Below are the code and all the weights of a small trained network. Each question names an input and a class and asks about switching units off, where a switched-off unit gives its printed mean instead of its output.

import numpy as np


def w(rows, s, z=0):
    codes = np.array(rows[::2]) - 128.0
    scale = np.full(codes.shape[1], s)
    scale[-1] = z or s
    return codes * scale


def norm(h):
    return h / np.sqrt((h * h).mean(-1, keepdims=True) + 1e-5)


def f(y):
    return y / 2 * (1 + np.tanh(0.7978845608 * (y + 0.044715 * y**3)))


def log_softmax(a):
    a = a - a.max(-1, keepdims=True)
    return a - np.log(np.exp(a).sum(-1, keepdims=True))


def net(x, mask):
    res = np.array(x, float).reshape(1, 4) / 4 @ E
    u = 0
    for l in range(3):
        y = f(norm(res) @ A[l][:, :-1].T + A[l][:, -1])
        res = res + np.where(mask[u : u + 8], y, B[l][:, -1]) @ B[l][:, :-1]
        u += 8
    return log_softmax(norm(res)[-1] @ U[:, :-1].T + U[:, -1])


A, B = {}, {}
E = w([
[141,123,44,120,134,175,191,64,3,224,102],'x0',
[172,43,100,111,114,160,157,141,147,127,23],'x1',
[113,45,97,183,49,133,92,122,107,204,129],'x2',
[93,62,158,136,102,158,110,144,96,104,81],'x3',
],0.002)
A[0] = w([
[98,94,55,166,67,177,124,130,2,214,75,3],'L0N1',
[192,51,91,168,67,122,98,109,156,229,85,155],'L0N2',
[104,67,133,147,86,91,156,166,118,119,53,138],'L0N3',
[120,92,134,192,131,87,67,138,175,147,119,28],'L0N4',
[160,29,131,195,9,140,102,131,202,152,99,41],'L0N5',
[68,66,124,168,114,150,151,120,58,155,124,46],'L0N6',
[169,138,133,126,148,87,114,131,212,110,144,73],'L0N7',
[163,197,159,85,181,119,224,117,60,77,120,195],'L0N8',
],0.0029,0.0018)
B[0] = w([
[210,104,149,171,249,41,92,11,107,44,195,251],'L0N1',
[124,79,38,62,71,65,171,177,94,105,93,243],'L0N2',
[72,181,178,127,96,155,176,152,126,116,96,171],'L0N3',
[179,83,130,100,33,75,60,154,198,121,166,129],'L0N4',
[70,204,70,126,134,98,86,222,174,255,138,212],'L0N5',
[193,128,218,80,119,159,1,18,88,176,172,153],'L0N6',
[166,101,154,128,177,27,116,54,63,91,162,147],'L0N7',
[39,64,129,108,91,102,94,192,144,181,90,235],'L0N8',
],0.0025,0.0023)
A[1] = w([
[187,55,142,182,81,169,74,5,24,115,203,5],'L1N1',
[167,115,189,71,212,191,168,128,137,37,3,76],'L1N2',
[90,209,86,150,162,207,200,61,36,211,185,112],'L1N3',
[161,87,211,67,160,178,164,160,199,92,22,106],'L1N4',
[248,141,162,246,137,104,107,110,205,40,235,45],'L1N5',
[110,91,211,174,101,101,39,183,215,65,99,96],'L1N6',
[119,154,73,166,5,119,75,105,109,134,151,35],'L1N7',
[224,26,65,160,48,210,179,9,53,87,96,88],'L1N8',
],0.0029,0.0025)
B[1] = w([
[180,95,169,229,225,81,40,105,89,147,148,188],'L1N1',
[249,115,140,208,146,208,205,190,191,174,34,190],'L1N2',
[33,174,109,253,57,134,101,108,139,181,216,251],'L1N3',
[139,175,99,231,169,166,172,84,155,162,147,191],'L1N4',
[69,148,121,87,180,58,72,37,173,63,75,179],'L1N5',
[152,151,163,62,127,148,111,51,64,127,165,242],'L1N6',
[96,53,207,135,180,154,103,204,187,92,99,122],'L1N7',
[191,83,114,50,180,98,151,118,39,87,176,240],'L1N8',
],0.0034,0.0019)
A[2] = w([
[101,92,153,163,188,131,102,45,46,123,180,50],'L2N1',
[165,176,157,182,179,254,228,198,201,109,22,37],'L2N2',
[177,34,71,86,56,94,94,224,213,180,97,3],'L2N3',
[116,90,68,96,64,34,116,194,229,165,96,29],'L2N4',
[126,148,132,50,144,54,97,58,169,42,144,65],'L2N5',
[220,112,104,88,196,162,249,168,96,123,70,195],'L2N6',
[82,148,121,167,44,124,70,141,119,141,201,99],'L2N7',
[46,179,104,173,147,126,112,177,158,109,194,132],'L2N8',
],0.004,0.0023)
B[2] = w([
[237,69,86,183,191,83,81,113,173,169,168,203],'L2N1',
[208,181,254,245,190,127,130,172,209,156,86,238],'L2N2',
[115,91,38,88,70,86,136,171,191,226,89,194],'L2N3',
[142,103,124,125,126,33,32,160,208,114,81,186],'L2N4',
[66,149,176,92,216,58,66,73,168,91,127,206],'L2N5',
[130,120,148,77,145,210,204,199,142,33,55,253],'L2N6',
[141,105,147,157,133,214,192,84,134,199,95,202],'L2N7',
[131,169,60,84,79,138,182,153,91,59,90,191],'L2N8',
],0.004,0.0032)
U = w([
[108,33,46,48,33,41,44,218,234,213,60,209],'0',
[13,254,17,208,58,219,211,50,49,214,225,61],'1',
[214,196,220,206,217,202,215,218,228,71,15,242],'2',
[243,18,48,54,193,192,227,199,54,72,53,95],'3',
[61,60,220,66,41,218,44,109,121,167,180,3],'4',
[57,208,87,44,64,164,181,218,61,44,139,3],'5',
[224,34,63,201,201,66,45,48,44,195,219,252],'6',
[51,218,200,48,209,34,25,54,219,22,162,251],'7',
],0.0047,0.0031)

Each question gives the input, the list of numbers given to net, and the class t.
The units are the neurons (one row each of A and B). Each row of codes is followed by its name. A weight is (code - 128) times the scale printed after its matrix; where a second scale follows, it is the last column's (A, B and U).
mask holds one flag per neuron, layer by layer. A switched-off neuron (its flag False) gives its mean, the last column of its row in B, instead of its output. The means were averaged over made-up inputs and are rounded, as every weight is.
A unit's drop is (log p(t) with every unit on - log p(t) with that unit switched off) / (log p(t) with every unit on - log p(t) with every unit switched off).
The circuit of an input: a set's keep is (log p(t) with only the set's units on - log p(t) with every unit switched off) / (log p(t) with every unit on - log p(t) with every unit switched off). Starting from the 12 units with the biggest drops (on a tie, the unit counted first), units are removed one at a time, each time the one whose removal leaves the highest keep (on an exact tie, the one counted first), for as long as the keep stays at least 0.8.
units of the circuit, in order: the units of the circuit, biggest drop first
top k neurons: the k neurons with the biggest drops, biggest first
k most important neurons of layer l: the k neurons of layer l with the biggest drops, biggest first
drop of u: that unit's drop, to one decimal
input [-1,-7,0,8], class 6: units of the circuit, in order	(L2N1)
input [-6,4,4,-6], class 0: top 2 neurons	(L0N5; L0N1)
input [2,-1,-5,-4], class 5: units of the circuit, in order	(L2N8; L0N8; L1N6; L2N2)
input [2,-6,-3,8], class 1: top 3 neurons	(L0N1; L1N8; L0N7)
input [-4,-5,3,6], class 4: units of the circuit, in order	(L2N7; L2N2)
input [-1,-7,2,-3], class 1: top 2 neurons	(L0N1; L2N7)
input [-8,0,1,6], class 7: units of the circuit, in order	(L1N6; L2N5)
input [-6,3,2,0], class 7: top 4 neurons	(L1N6; L0N8; L0N7; L1N2)
input [-4,-4,3,5], class 4: top 2 neurons	(L0N1; L1N6)
input [4,-1,-3,2], class 6: top 3 neurons	(L0N5; L0N1; L2N1)
input [8,4,0,4], class 6: top 4 neurons	(L0N1; L1N1; L0N6; L2N1)
input [2,1,-3,-6], class 1: 2 most important neurons of layer 0	(L0N2; L0N4)
input [3,0,-2,8], class 6: 3 most important neurons of layer 0	(L0N6; L0N1; L0N2)
input [-2,-4,0,8], class 4: top 2 neurons	(L0N1; L1N8)
input [5,1,-3,-3], class 1: units of the circuit, in order	(L1N3)
input [6,-2,-3,1], class 6: top 3 neurons	(L0N5; L0N1; L2N1)
input [1,-7,1,-8], class 1: drop of L0N1	0.1
input [4,-4,-2,5], class 6: drop of L2N1	0.1
input [6,-1,-4,-4], class 1: drop of L1N3	0.2
input [-6,5,3,-1], class 0: top neuron	(L0N1)
input [-1,-1,1,-6], class 7: drop of L0N5	0.1
